Below are the code and all the weights of a small trained network. Each question names an input and a target symbol and asks about switching units off, where a switched-off unit gives its printed mean instead of its output.

import numpy as np


def w(rows, s, z=0):
    codes = np.array(rows[::2]) - 128.0
    scale = np.full(codes.shape[1], s)
    scale[-1] = z or s
    return codes * scale


def norm(h):
    return h / np.sqrt((h * h).mean(-1, keepdims=True) + 1e-5)


def f(y):
    return np.maximum(y, 0)


def softmax(a):
    e = np.exp(a - a.max(-1, keepdims=True))
    return e / e.sum(-1, keepdims=True)


def log_softmax(a):
    a = a - a.max(-1, keepdims=True)
    return a - np.log(np.exp(a).sum(-1, keepdims=True))


def net(x, mask):
    ids = ['βδεζλξπφψω'.index(c) for c in x.split()]
    T = len(ids)
    res = E[ids] + P[:T]
    u = 0
    for l in range(2):
        r = norm(res)
        for j in range(3):
            rows = slice(3 * j, 3 * j + 3)
            q, k, v = (r @ M[l][rows].T for M in (Q, K, V))
            z = softmax(np.where(np.tri(T) > 0, q @ k.T / 3**0.5, -1e9)) @ v
            o = O[l][rows]
            res = res + np.where(mask[u + j], z, o[:, -1]) @ o[:, :-1]
        u += 3
        y = f(norm(res) @ A[l][:, :-1].T + A[l][:, -1])
        res = res + np.where(mask[u : u + 8], y, B[l][:, -1]) @ B[l][:, :-1]
        u += 8
    return log_softmax(norm(res)[-1] @ U[:, :-1].T + U[:, -1])


Q, K, V, O, A, B = {}, {}, {}, {}, {}, {}
E = w([
[130,87,94,190,99,114,123,134,102,159,173],'β',
[97,112,68,137,186,142,80,27,130,206,123],'δ',
[143,79,154,33,128,19,124,38,5,146,135],'ε',
[12,203,169,47,113,131,180,87,169,64,221],'ζ',
[166,179,238,137,169,102,141,132,110,65,200],'λ',
[119,105,187,88,153,115,113,182,152,153,188],'ξ',
[197,144,102,49,133,150,111,138,138,143,131],'π',
[113,89,146,121,181,239,191,102,204,102,102],'φ',
[131,100,63,78,181,146,63,158,125,75,131],'ψ',
[135,170,188,105,152,147,87,101,93,124,134],'ω',
],0.021)
P = w([
[74,143,159,115,177,255,225,243,53,130,133],'0',
[214,115,109,130,167,82,68,101,178,82,191],'1',
[194,50,118,107,167,102,82,91,173,73,160],'2',
[193,120,123,133,156,58,78,105,168,107,163],'3',
[193,106,119,125,144,96,62,118,143,50,137],'4',
[187,161,152,163,160,103,100,113,100,53,160],'5',
],0.011)
Q[0] = w([
[120,196,149,41,160,77,49,138,97,99,120],'0.h0',
[106,69,77,187,180,180,172,40,190,183,113],'0.h0',
[197,112,163,131,149,110,152,100,92,66,184],'0.h0',
[127,164,123,95,161,129,74,134,127,84,135],'0.h1',
[137,155,212,43,213,170,81,187,187,38,174],'0.h1',
[50,78,124,215,76,58,172,80,54,219,110],'0.h1',
[141,202,150,57,172,96,81,112,77,114,156],'0.h2',
[129,89,159,68,195,214,173,118,184,119,46],'0.h2',
[73,175,52,234,178,170,193,60,177,254,76],'0.h2',
],0.037)
K[0] = w([
[89,189,129,40,165,156,149,183,77,152,94],'0.h0',
[89,64,93,164,95,120,98,32,211,146,114],'0.h0',
[101,134,106,150,146,181,199,111,62,155,187],'0.h0',
[116,146,85,146,138,99,101,100,93,120,121],'0.h1',
[138,101,136,168,136,86,79,75,249,124,194],'0.h1',
[76,118,152,121,125,185,191,212,23,103,97],'0.h1',
[102,157,150,106,174,200,168,180,1,213,149],'0.h2',
[115,88,117,48,174,171,135,120,195,177,99],'0.h2',
[180,168,183,156,156,85,60,42,182,138,82],'0.h2',
],0.037)
V[0] = w([
[93,73,131,196,126,132,59,59,114,56,115],'0.h0',
[189,107,178,98,141,116,241,119,101,52,152],'0.h0',
[3,67,157,140,216,46,60,171,49,23,139],'0.h0',
[111,159,121,73,77,124,177,170,69,183,101],'0.h1',
[92,124,136,157,118,173,121,141,122,181,78],'0.h1',
[88,141,130,151,118,146,140,156,107,173,113],'0.h1',
[40,115,185,27,101,111,94,109,248,140,210],'0.h2',
[197,103,79,167,54,140,178,190,93,42,74],'0.h2',
[71,196,129,170,13,89,113,167,66,172,178],'0.h2',
],0.012)
O[0] = w([
[134,173,97,132,118,127,104,125,161,153,47,152],'0.h0',
[140,165,184,143,126,103,58,151,58,110,193,72],'0.h0',
[119,122,111,101,72,228,1,165,35,88,116,167],'0.h0',
[64,115,105,167,127,103,229,131,99,192,113,122],'0.h1',
[72,143,109,166,175,99,181,130,96,135,109,156],'0.h1',
[107,132,94,146,170,120,170,120,96,153,122,155],'0.h1',
[226,42,176,101,86,148,64,71,181,112,161,104],'0.h2',
[88,223,53,112,144,27,154,182,106,129,131,5],'0.h2',
[47,65,117,168,97,190,158,68,82,85,231,74],'0.h2',
],0.0074,0.015)
A[0] = w([
[122,106,53,253,28,108,158,192,152,128,134,76],'0.n0',
[159,112,133,102,125,60,149,137,125,116,125,155],'0.n1',
[123,88,121,93,65,75,128,95,58,150,97,23],'0.n2',
[106,110,91,180,124,127,102,100,158,198,89,122],'0.n3',
[148,118,103,173,85,113,135,146,140,131,132,58],'0.n4',
[33,189,125,52,81,138,147,82,207,59,161,3],'0.n5',
[128,130,118,181,96,132,117,84,150,167,138,96],'0.n6',
[124,135,144,136,125,167,165,143,189,97,72,174],'0.n7',
],0.035,0.0047)
B[0] = w([
[255,97,137,207,172,93,171,221,99,139,169,172],'0.n0',
[123,128,156,72,92,108,112,136,119,140,156,147],'0.n1',
[144,123,172,42,129,78,147,107,103,174,175,171],'0.n2',
[126,104,79,117,150,94,122,45,116,59,144,253],'0.n3',
[135,95,117,123,125,138,117,135,100,123,148,137],'0.n4',
[144,155,54,157,26,200,92,118,103,183,216,153],'0.n5',
[115,144,87,121,108,121,82,108,138,175,106,173],'0.n6',
[115,164,146,94,182,172,137,152,191,163,160,202],'0.n7',
],0.028,0.029)
Q[1] = w([
[118,70,184,70,122,119,105,149,71,85,123],'1.h0',
[144,157,129,125,95,187,78,185,192,85,130],'1.h0',
[152,103,132,186,106,139,131,132,32,118,199],'1.h0',
[141,93,149,167,185,85,131,146,115,117,84],'1.h1',
[106,92,98,129,95,114,185,73,2,173,127],'1.h1',
[138,89,183,91,66,154,81,149,52,43,135],'1.h1',
[127,152,165,74,114,125,62,166,106,75,133],'1.h2',
[103,92,211,116,14,84,173,110,59,100,98],'1.h2',
[162,145,140,150,91,197,74,173,137,84,140],'1.h2',
],0.046)
K[1] = w([
[50,96,175,52,154,143,191,148,64,155,105],'1.h0',
[97,207,126,107,105,222,120,234,137,142,141],'1.h0',
[123,111,106,225,58,110,206,120,1,185,172],'1.h0',
[162,95,145,142,185,79,137,135,85,85,107],'1.h1',
[141,84,118,153,31,118,141,88,92,81,191],'1.h1',
[31,141,152,117,106,197,199,192,17,153,137],'1.h1',
[46,152,162,96,163,161,198,214,95,111,102],'1.h2',
[174,144,193,81,69,119,148,180,111,180,187],'1.h2',
[96,161,115,242,139,221,91,159,82,24,129],'1.h2',
],0.038)
V[1] = w([
[188,27,145,133,63,107,116,192,158,78,147],'1.h0',
[88,137,106,135,143,192,184,163,216,141,171],'1.h0',
[151,157,132,92,188,127,61,192,155,53,164],'1.h0',
[172,179,94,77,66,88,118,168,152,76,125],'1.h1',
[177,196,228,140,127,113,186,43,142,102,168],'1.h1',
[145,198,140,185,175,131,162,129,147,56,179],'1.h1',
[150,53,125,121,142,129,75,156,204,86,122],'1.h2',
[134,145,134,3,115,55,144,143,110,135,148],'1.h2',
[125,212,122,249,108,148,108,134,150,46,99],'1.h2',
],0.026)
O[1] = w([
[162,98,129,174,173,157,175,168,97,181,196,86],'1.h0',
[216,143,131,140,77,96,81,147,166,200,90,136],'1.h0',
[89,113,94,104,111,160,163,138,22,176,26,177],'1.h0',
[121,143,209,105,108,211,134,119,156,149,153,103],'1.h1',
[30,60,189,172,170,62,42,143,120,197,184,162],'1.h1',
[123,53,91,153,128,150,19,104,120,209,58,142],'1.h1',
[132,127,139,145,72,104,85,248,123,90,122,147],'1.h2',
[89,150,183,76,123,106,207,87,102,118,232,191],'1.h2',
[152,85,87,149,108,226,16,155,151,79,69,2],'1.h2',
],0.012,0.025)
A[1] = w([
[51,126,50,153,142,80,124,3,194,62,69,111],'1.n0',
[135,116,114,143,90,147,129,126,153,133,110,86],'1.n1',
[74,147,138,160,151,128,120,178,140,42,137,20],'1.n2',
[188,88,110,199,165,74,183,190,114,115,142,63],'1.n3',
[141,99,111,151,138,143,118,149,152,119,137,108],'1.n4',
[163,112,161,122,126,130,114,124,158,128,120,3],'1.n5',
[91,160,202,136,204,177,160,195,220,188,67,31],'1.n6',
[96,150,100,175,79,163,142,118,139,146,166,48],'1.n7',
],0.052,0.0043)
B[1] = w([
[113,11,38,49,130,119,132,101,240,107,91,255],'1.n0',
[92,155,165,118,161,119,173,135,109,112,186,134],'1.n1',
[37,209,107,166,145,90,98,128,149,20,99,133],'1.n2',
[205,85,68,184,152,82,138,173,108,87,187,170],'1.n3',
[126,144,177,144,127,136,178,96,111,129,120,137],'1.n4',
[120,117,147,196,113,118,161,96,156,124,62,136],'1.n5',
[151,192,171,104,254,166,88,205,202,203,141,161],'1.n6',
[122,154,76,142,25,135,80,117,197,170,147,141],'1.n7',
],0.029,0.084)
U = w([
[33,192,101,161,133,107,85,140,146,23,123,160],'β',
[68,50,126,119,121,189,47,127,26,165,104,233],'δ',
[154,76,215,192,98,182,179,50,166,95,89,110],'ε',
[215,67,68,189,152,91,146,182,104,94,178,107],'ζ',
[155,143,140,105,40,11,76,141,112,171,17,2],'λ',
[108,14,50,51,117,125,137,89,221,122,86,201],'ξ',
[131,170,67,146,2,176,90,110,177,177,201,41],'π',
[180,190,82,45,91,212,191,151,82,72,66,42],'φ',
[62,123,168,52,112,77,204,82,94,167,204,186],'ψ',
[152,160,159,105,212,181,107,194,206,192,112,104],'ω',
],0.0066,0.00085)

Each question gives the input, a string of symbols that net reads in full, and the target symbol t.
The units are the heads (3 rows each of Q, K, V and O) and the neurons (one row each of A and B). Each row of codes is followed by its name. A weight is (code - 128) times the scale printed after its matrix; where a second scale follows, it is the last column's (O, A, B and U).
mask holds one flag per unit, layer by layer, with each layer's heads first. A switched-off unit (its flag False) gives its mean, the last column of its rows in O or B, instead of its output. The means were averaged over made-up inputs and are rounded, as every weight is.
A unit's drop is (log p(t) with every unit on - log p(t) with that unit switched off) / (log p(t) with every unit on - log p(t) with every unit switched off).
most important unit: the unit with the biggest drop
k most important neurons: the k neurons with the biggest drops, biggest first
k most important neurons of layer l: the k neurons of layer l with the biggest drops, biggest first
which heads matter: for each layer, one digit per head in row order, 1 if its drop is at least 0.15 and else 0, layers parted by /
drop of u: that unit's drop, to one decimal
input λ δ π δ ε ω, target δ: which heads matter	100 / 000
input ζ ψ ψ, target ε: 3 most important neurons	0.n3; 1.n0; 0.n0
input ξ δ ε β ψ, target ζ: 3 most important neurons	0.n3; 0.n2; 1.n0
input δ β ξ, target ω: most important unit	0.n3
input ε λ ω δ δ ψ, target β: 2 most important neurons	0.n7; 0.n2
input ξ π π, target ζ: 2 most important neurons	0.n3; 0.n2
input λ δ ε δ ζ ξ, target δ: 3 most important neurons of layer 0	0.n3; 0.n2; 0.n0
input β δ ψ, target π: which heads matter	001 / 000
input ξ β ω, target ζ: 4 most important neurons	0.n2; 0.n3; 0.n7; 1.n0
input ζ δ δ λ, target ε: 3 most important neurons of layer 0	0.n3; 0.n5; 0.n0
input ψ ψ ε λ ξ π, target φ: which heads matter	100 / 010
input ζ δ δ ξ, target ε: 2 most important neurons	0.n3; 1.n0
input φ β ψ, target λ: 2 most important neurons of layer 1	1.n0; 1.n6
input β δ π, target π: most important unit	0.h2
input δ δ ε δ ζ, target π: 2 most important neurons	0.n5; 1.n0
input ε ψ ε ξ, target β: 2 most important neurons of layer 1	1.n2; 1.n0
input λ ε π, target δ: 2 most important neurons	0.n3; 1.n0
input ε π λ, target β: 2 most important neurons	0.n2; 0.n7
input ε β π, target β: 3 most important neurons	0.n7; 0.n2; 0.n3
input ε δ ω, target β: most important unit	0.h0
input ε ξ ω, target β: 2 most important neurons	0.n7; 0.n2
input ξ δ β φ, target ω: drop of 1.n7	0.0
input β δ φ δ ψ ω, target π: drop of 1.n0	0.2
input δ β ε β, target ζ: drop of 0.n0	0.9
input ζ δ φ ξ, target ε: drop of 0.h0	0.1
input ξ β λ, target ζ: 2 most important neurons	0.n2; 1.n0
input π δ ω, target ψ: most important unit	0.h0
input ξ β δ ε λ, target ζ: 3 most important neurons	0.n3; 0.n2; 1.n0
input ψ β β δ ω, target φ: 4 most important neurons of layer 0	0.n3; 0.n2; 0.n7; 0.n0
input ε β δ δ ω ξ, target β: 3 most important neurons of layer 0	0.n7; 0.n2; 0.n3
